B, the same points and some others measured another way; then each row and its match in B
B:
1: [ 102 -192  154 -530   48  -18  167 -143  -33  -46  -57 -188  -56   99
   65 -385    6 -327  -55  160  -11 -348  291 -235  -33  201]
2: [   1  -57  239 -663  212  -57   99 -258   21  610  -68 -346  -85  -55
  132 -505  120 -450  -56  -80 -212 -565  221 -268    9  102]
3: [  46  -48  184 -299   93 -200  110 -183  163  303   -2 -233  -49 -182
  -22 -231  172   53  -30   79 -163   -1    1  -83  110  -11]
4: [ 118  -29 -134   43  119   17 -117    3 -114 -190 -185  243    1   -4
  160  219    7   33 -130 -165 -128  -77   21  217  -96   -3]
5: [ 184 -206  -37 -453   67   23  105 -222   51  -80 -116   55  -82    1
   24 -365  122 -426 -143   -1    9 -211  213 -195  -29  -12]
6: [ -17   55   89  305  105    3 -170  168 -181 -501 -237  -74  110   86
  128  322 -248  336 -137   56   15   22  210  307  -65  409]
7: [  31 -121   98 -230   33 -202  101  -10  129 -133  175  -72   77  105
  -85  123 -239  143  -16  193 -107  332   78   41  125  127]
8: [ 120  -52  -22 -119  120  -60  -54  -13  -29  -46  -14  147   22   12
  108  185  -64   75 -100  -92 -202   67    7  180   -9   12]
9: [  52 -136   95 -621  167 -168   81 -238   -7  288    8 -184   24   60
  263 -313  -82 -328  -96  -58 -284 -634  252 -120   18  244]
10: [  44 -176    1 -513   98  -16  131 -189  -28   83 -111  -97  -66   92
   87 -342   27 -478  -54    5  -43 -482  268 -234  -61  105]
11: [  61   35 -153  445   71   -2 -155   67   14 -427 -280  227    7 -133
  -52  353   74  310 -132  -63   58  375  -56  296  -32  -56]
12: [  23    3  101  -73  128   52  -49   82 -148  -60 -106  -30   -8   85
   71  153  -97   35  -46  -12  -83  -29  113  113  -78  134]
13: [ 167  -61   90  -84   68   45  -20   24  -86 -211  -98   68  -30    4
   52   55   28   86 -103   36  -55  103   65  113  -56   51]
14: [ 143 -184  -44 -628  146 -104   67 -274   25  205   -6   28   -8   44
  221 -305   -9 -445 -135 -137 -247 -509  205 -122   -4   75]
15: [   3  154  362   43  213  107 -135   79  -10  184 -120 -242  -30 -117
  -97   51    4  181 -115  -24  -25  404   80  117   38   94]
16: [   2  -25 -120    4  112   49  -42   55  -60  -59 -113  182  -46   62
  -36  257  -23  -66  -14  -93  -50  128   -3  107  -80 -108]
17: [-230  148  106  107  223  139 -106  210  -29  195  -54 -105  -29  126
 -261  402 -239  -22   60  -67   44  519   71   85  -15  -28]
18: [ -82 -137  -72  -89   23  -14   88    0  -78 -369 -218 -102   -8  174
  -10  -38 -118 -209   -2  157  142 -276  296 -106  -97  241]
19: [ 244 -210   71 -495   44  -49  120 -241   27  -75  -84  -23  -55  -37
  131 -425  149 -270 -154   54  -79 -320  197 -152   -9   88]
20: [  51  -25  118 -165  128  112  -13   80 -113  -26  -51    3  -44  114
  -12  108  -85  -72  -37   -2  -46  122  111   44  -71   45]
21: [ -53  -80  -49 -144   69 -261   78  -79  120   31   36  -52   51   15
    5  119 -103   89   19   59 -168    7   22   47   83   59]
22: [ 205 -225   13 -661   94  -12  123 -234   32   80   23   44  -55   71
   97 -364   23 -483 -125  -30 -127 -292  215 -199   -8   22]
23: [ 116 -178 -168 -205   46  -34   63 -220   13 -214 -293   75  -74  -65
   96 -286  200 -326 -126  -30   39 -433  184 -122  -81   25]
24: [  -5  -85  192 -170   -2 -149  175  -58  100  -32  -46 -275  -45  -56
 -123 -156   92  114   36  279   22  100   75 -120   61   84]
25: [ -12   26  146 -148  154  222    1   96  -83  185 -107  -44 -139   48
 -174   45   56 -201   22  -33   48  261   65  -67  -92 -130]
26: [  83 -200   16 -434   56 -146  111 -197  -51 -142 -114 -133   23   92
  231 -303  -50 -253 -103   80 -105 -630  303 -119  -35  310]
27: [ -72  -69  105 -271  112  -62   72  -69  -35   53 -117 -234  -11   77
   48 -140  -78 -186  -18   72  -40 -309  242 -109  -25  221]
28: [-156   57  105  128  112   38  -48  178 -232 -154 -229 -191    7  143
   66  248 -155  113   32   75    5 -192  180  113 -137  286]
29: [  85  -82  162 -230   47 -112  115  -96  153   44   23 -129  -45  -91
 -124 -129   82   66  -36  151  -44  283   27  -65   98  -26]
30: [ -96   84   -4  264  110   86  -78   74 -215  -58 -449  -86 -102  -97
   84  111  228   75    8  -56   36 -334   43   95 -193   45]
31: [-173  107   79  157  155  -12  -67  103 -179   84 -282 -205  -31   -5
   97  193   13  136   40  -31  -74 -281   73  119 -121  164]
32: [ -15  111  156  197  174   31 -182   85 -179 -132 -296 -142   33  -49
  162  154  -49  229 -138  -60  -59 -140  152  238  -75  290]
33: [  -3   21   18 -110  178  131  -67   64 -114  123 -107   74  -63   71
   -5  170  -38 -148  -32 -138  -81   57   60   66  -95  -57]
34: [-196  -18   68  -23   69 -233   85  -12   30   15  -97 -310   33   34
    0   79 -101  142   77  169  -63 -174  116   -5   30  232]
35: [ 199 -168    5 -488  118  -96   54 -294   63   87 -104    2  -31  -89
  182 -397  133 -312 -189  -86 -162 -410  178 -110   17   66]
36: [  -9   12  107  -17   98  258   19  106 -161   -2 -270  -48 -182   20
 -141   -6  183 -173   37   22  145   77   79  -80 -175 -107]
37: [ -71  -84   90 -294   84   70  128  -65  -42   78 -199 -228 -122   62
  -85 -266   93 -373   41  102  111 -266  234 -260  -88   64]
38: [ 197 -176   51 -684  156 -137   71 -307   61  279   38  -27   -7  -19
  240 -381   28 -375 -165 -121 -295 -472  180 -117   42   88]
39: [ -85  135  119  336  161   80 -183  136 -141 -185 -332 -137    7  -49
   29  229  -40  231 -101  -35   50   53  134  216  -80  222]
40: [ -83 -146  -23 -519  136  -35  109  -68  -56  121   34  -91    1  280
   57  -63 -267 -460   15   -3 -106 -357  288 -160  -47  177]
41: [  61   54  171  -77  169    7  -84    5  -93  141 -131  -83  -25  -76
  122   49   52  108  -91  -84 -175  -64   39  136  -36   82]
42: [-101 -202 -194 -192   -9 -182  151   63   47 -365  153   92   92  347
  -97  332 -435  -72   81  190  -21  166  161   13   21  141]
43: [  24   60 -186  361  114   89 -145   51  -85 -171 -375  228  -89 -159
    5  276  233  117  -75 -175   21   83  -91  218 -130 -176]
44: [  82  -43   92  -60   79  110  -15  102 -122 -222  -88   40  -35  109
  -26  141  -79   10  -53   56   16  174  112   75  -82   71]
45: [ 142 -114    9 -109   44   17   -6   64 -131 -356  -45  132   20  139
   98  170 -137   57  -87   56  -66   29  117  139  -74  140]
46: [ -59  -38   20  -48   66 -131   75  -48  113   35  -71 -104  -35  -57
 -119   41   51   60   24   87  -25  158    8  -19   47  -33]
47: [ 117 -150  111 -377   30 -117  160  -79  194   31  190  -19  -31   25
 -190  -49  -46  -20   -7  165  -72  466   14  -84  127  -95]
48: [ -92  -75  207 -186   24 -205  163  -28   53  -28  -10 -361   14   45
  -47  -81  -79  130   60  285  -34  -67  153  -83   58  254]
49: [ -22  120   56  217  197  161 -180   98  -37  -19 -238   34  -48  -73
 -117  231   17   52 -106 -137   52  376   43  162  -39  -49]
50: [ -21  -57  223 -188   34 -251  127 -100   87   35  -41 -348   15  -81
   30 -166   34  204    0  233 -106 -118   99  -43   90  230]
51: [  0 -11  55 -20  96  11  -7  63 -57 -60 -89 -12 -23  34 -28 163 -39  66
 -13  25 -42 125  50  81 -44  29]
52: [ -82  208  267    1  291   83 -170   55   43  500  -67 -179  -41 -134
 -130  155   -8   74  -72 -186 -128  439  -13  122   65  -72]
53: [  68  -75 -182  197   39    9  -77   84 -207 -517 -277  213   19   76
  182  289  -39  131  -81  -26  -18 -223   90  235 -163  145]
54: [  49   50  -69   57  210  195 -174   43 -117   -5 -238  190  -62   -8
   23  189   25 -155 -133 -256  -32   80   62  148 -117  -85]
55: [  94  -28 -152  155   84  116  -78   23 -116 -243 -312  230  -93  -60
   34  147  181  -27  -84 -117   28  -25    0  131 -148 -119]
56: [   6 -116   59 -351   76 -206  115 -107  122   97  113 -108   32   53
  -13  -29 -126  -33  -10   94 -162   33   89  -43   96   81]
57: [  79  -13 -174  197   87  -74 -101  -21   -9 -197 -205  231    1 -119
   84  256  103  188 -104 -126 -114   64  -76  251  -39  -74]
58: [  70  -15  270 -296   95   41  108   26   -1  293   50 -131 -123  -32
 -124  -47  123   23   54   94 -104  270  -43  -64   -2 -129]
59: [ -38  149   47  327  194   96 -217   71 -106  -63 -368  -33  -22 -138
   44  199   83  160 -132 -167    7   44   57  229  -82   76]
60: [ -18  -90  -60   13   -1 -174  104  -51  109 -164  -93  -33  -20  -57
  -95   60   69  133   20  147    3  117   -5   10   30  -14]
61: [  55  -73  156 -161   44 -264   78  -54  144  -70  116 -140   78  -24
  -10   66 -126  298  -45  176 -165  246   29   97  145  157]
62: [ -48  165   84  220  240  -13 -221   45    2  150 -174  -39   28 -145
   18  281  -34  232 -133 -200 -139  253   -9  277   32   40]
63: [  66  -38  -32  -15  100    3  -52   53  -81 -165  -88  120    6   58
   55  220  -75   67  -66  -41  -96   82   45  161  -57   40]
64: [ -78   21 -235  203  120   15  -80   46  -84  -66 -277  185  -60  -20
   18  309   78  -20    5 -162  -37  -78  -36  150 -127 -124]
65: [  -5  -29  130 -175  132  -58  -29  112 -116  -65   86  -54   88  209
   96  272 -344  104  -34   35 -186   57  141  167   -6  250]
66: [ 331 -245 -120 -420   70 -158    5 -260  102 -274   38  260   74    0
  217 -155  -65 -148 -276  -81 -214 -120  148   79   69   94]
67: [  79   58  272 -113  142  -10  -22  -39  -39  252 -140 -199  -74 -180
   60  -99  206  153  -61  -10 -152  -20   -8   57   -6   25]
68: [   8  -32   24 -151  130  119  -11  109  -81  -14    2   98  -38  166
  -95  227 -154 -128   -1  -32  -35  265   77   47  -66  -45]
69: [ -65  -67 -162  197   -5 -194   56   -3   90 -297 -152   33   10  -43
  -77  222   26  218   22  120   20  129  -17   97   13    6]
70: [  90  -52 -165  145   47   89  -37   35  -52 -282 -248  250  -90  -41
  -56  182  154   -8  -55  -50   64  155  -26  107 -110 -167]
71: [  33  -72  128 -210   64 -146   99  -93  143   73   20 -142  -20  -67
  -95  -83   39   62  -21  123  -75  188   38  -45   94   13]
72: [ 165  -83   64    2   35   99  -35  122 -149 -456  -94  125    1  118
   29  184 -100  124 -104   93   20  202  121  158  -93  128]

[  40  -90   10  168 -197   38   90  249  129    3  -51 -214   11  123
  -55  218   63  -83   37   96   61  111   14 -175  156    8  -56   32
  -70  201  294  200  -14  -63] | 27
[ -31  -40  -11   16  -56  202  -48  350  141  -60  -77   24  203 -115
 -108  196  223  -44 -183  193  -69  -28 -137  249 -105  217 -120  -67
 -176  174  172  110  -66 -146] | 63
[ 103  -85 -129   84 -104  -38  303  186  271   80 -466  -43  109   61
 -138  -72  -88  -30  114  106   51   32  -75  -89   24  116   35  263
   11   60  441  332 -120   42] | 30
[ -53  -74    1   -4  197  173   26   53  -19   54  -41   92  -39  -35
 -239   54 -106  -28   32   61   15  114 -254   26   22  -49  103  111
   41  124  207  274 -175  -87] | 71
[ -93  179 -275 -194  468  -85 -169 -313 -149  148  -61  440  287   52
  -43 -420 -369   25  158 -230  131 -412  -41  261 -318 -270   57   36
  238 -162 -282 -250  -92  173] | 11
[ -74    0  -96   -5   46  167 -320  114  -37   45  156  143  212   -1
  -58   13    8  -16  -76  105  135  -95 -144  126  -70   80   44  -18
  -45  137   67  -26  -45  -39] | 44
[ -18  130  -75  165  165 -114   20 -240  -31   -5   41  -66  175  276
   26 -201 -251  -57  378 -178   61 -160  158  -58  133 -421  -10  -50
  169   41 -217 -209  116  191] | 26
[-105  101  -36  -56  439  154 -295 -229  -80   47   61  291  261  -12
 -143 -339 -348  -17  241  -67    9  -76 -213  230   -9 -244  171   65
   99   15 -111 -121  -13  105] | 13
[ -70  129 -177 -306  586 -245   -5 -339 -176  143 -229  432   81   74
    7 -327 -546  -38  244 -504   51 -318   96  131 -310 -590  -60   48
  278 -287 -278 -232 -123  195] | 43
[  14   34   -8  -66  124  -66    3   72  126   26 -248   79  165   23
   -4  -86 -236 -107  154 -135  -48  -61   55   54  -46 -214 -100   35
  -11  -39   77  -23   20   52] | 69
[ -98   79   85 -246  252   95 -222  185  -24   52    8  196   64 -193
  -69  118 -181 -168  -97 -127 -114  -56  -67  206 -227 -173 -169 -138
  -79  -36   -9   11  -43 -198] | 54
[ -37   54  134   55   97  122 -135   91   75  -17   32  -60  112    1
  -82   15 -177 -149  162    0  -86   95  -50   25  126 -184  -30  -47
  -61  119   81   42   88  -72] | 12
[  52   29  -49  113 -372   17 -251  374  207   62   33 -170  272   72
  118  125   46 -147  -53  163  130  -73  113 -111   39  182 -128  -61
 -176  158  252   -6  152  -85] | 18
[  10   31  -84   16  139   75   87   29  126  100 -220   94  143  -16
 -203 -177 -195  -48  134   89    8  -23 -186   62  -31   18  102  161
   62   49  217  218 -106    0] | 59
[ -97    0  208 -142  534  248 -270 -144  -23   63  -46  286   45 -141
 -263 -267 -548 -113  298  -98 -131  277 -357  115  146 -352  231  195
   30   12  159  151  -55   -1] | 29
[  -5 -278   -5   83  173  -35  447  -14  -58  -50 -231  -53 -326  215
 -189  262  -27   70  111 -179   52  236  -76 -225  181 -335   25  194
  131  121  245  323 -294   64] | 2
[ -63  -80 -136   84  194  236   -7 -101 -131  163  126  119  -70   46
 -348  -81 -121   61   53  198  213   83 -416  -71   63   79  343  228
  181  191  255  381 -283  -57] | 15
[-151   22    6 -130  188  258 -236  146 -217  120  360  137 -122 -151
 -230  278   19  -83 -249   91   67   -8 -278  106 -197   29   18 -137
   18  138   36  218 -210 -333] | 47
[ -69  117   67  -14  208  300   60  162   83   45  -18   41   74 -236
 -352   25  -31 -125  -40  241 -183   19 -337  269 -121  135   34  -48
  -28  129  137  330 -124 -268] | 35
[ -35   69  189  155  159  -33  260  -30   -6  -84   31 -266 -150  146
 -102  188 -148 -160  273 -180 -169   98  120 -112  205 -505 -152 -174
   73  108 -105   72   61  -71] | 9
[  33  -94 -156   48 -192  145  167  386  160   67 -175  -26   82  -79
 -197  221  264   -3 -252  302   74  -41 -195   73 -160  414  -36   72
  -93  177  388  371 -216 -184] | 60
[ -25  -50  -10   25  136 -158  260    7  -48  -79 -119  -60  -86  195
   20  222  -31  -32  107 -291  -18  -55  200  -58    9 -436 -210  -94
   79   24  -97  -53  -63   62] | 21
[ -78   60   95   93  424   86  -43 -286  -61  -36   35   64   75  121
 -161 -236 -372  -44  415 -151  -67   86 -119   46  229 -481  144   50
  138   71 -114  -43   26  133] | 61
[  -3   30  -19 -185   85 -211  156  198   42   24 -240   42  -32   11
   74  232 -113 -145  -62 -303  -72 -160  244   14 -258 -308 -352 -142
   -8 -112  -18  -32  -53  -85] | 64
[ -46  183  207  -84  139  247 -109  314  222  -29 -103   21  244 -312
 -182   41  -84 -236  -26  141 -341    4 -159  369 -142   49 -171 -181
 -197   69   67  121   77 -277] | 4
[  19  -28  144  202  296  107  117 -226  146   -6 -231  -50   72  131
 -246 -353 -484  -63  576  -26  -88  310 -202 -127  432 -371  276  297
  112  103  242  214   36  181] | 50
[ -81 -171 -238 -109  -81 -322   -3   72 -393  101  306  -18 -376  370
  219  593  115   21 -253 -428  431 -208  353 -409 -183 -409 -279 -179
  171   21 -121 -112 -221  -45] | 17
[-102  -84 -113 -122  -25   -7 -200  237 -207   25  255   84  -66   70
   82  452  206  -19 -324 -129  185 -164   99    6 -230  -77 -237 -214
  -41   99  -68  -91 -142 -147] | 68
[ -71  -88  200 -102   56  418 -231  484  172  -90  -56  108  155 -341
 -220  276  171 -110 -254  259 -236  216 -338  362  -62  251  -80  -56
 -324  209  318  244  -76 -283] | 22
[ -44   25  -34   67   -3  244 -286  215  117  -75   49   76  398  -62
  -52   -8  142  -23  -58  211  -23  -81 -145  308  -21  182  -20  -65
 -170  197   61  -86   48  -24] | 45
[  -6  -51 -103  110   70  130   29  -32   -8  156    8   14  -19   79
 -248  -91 -174   -5  132  150  180   81 -271 -146  106   39  246  223
  126  145  300  332 -164  -31] | 24
[ -14  146  -58  -93   42  146  -86  249  154  140 -115  107  223 -202
 -180  -51  -91 -149  -94  199  -57 -143 -183  213 -250  228  -39  -24
  -64   38  180  199  -59 -220] | 23
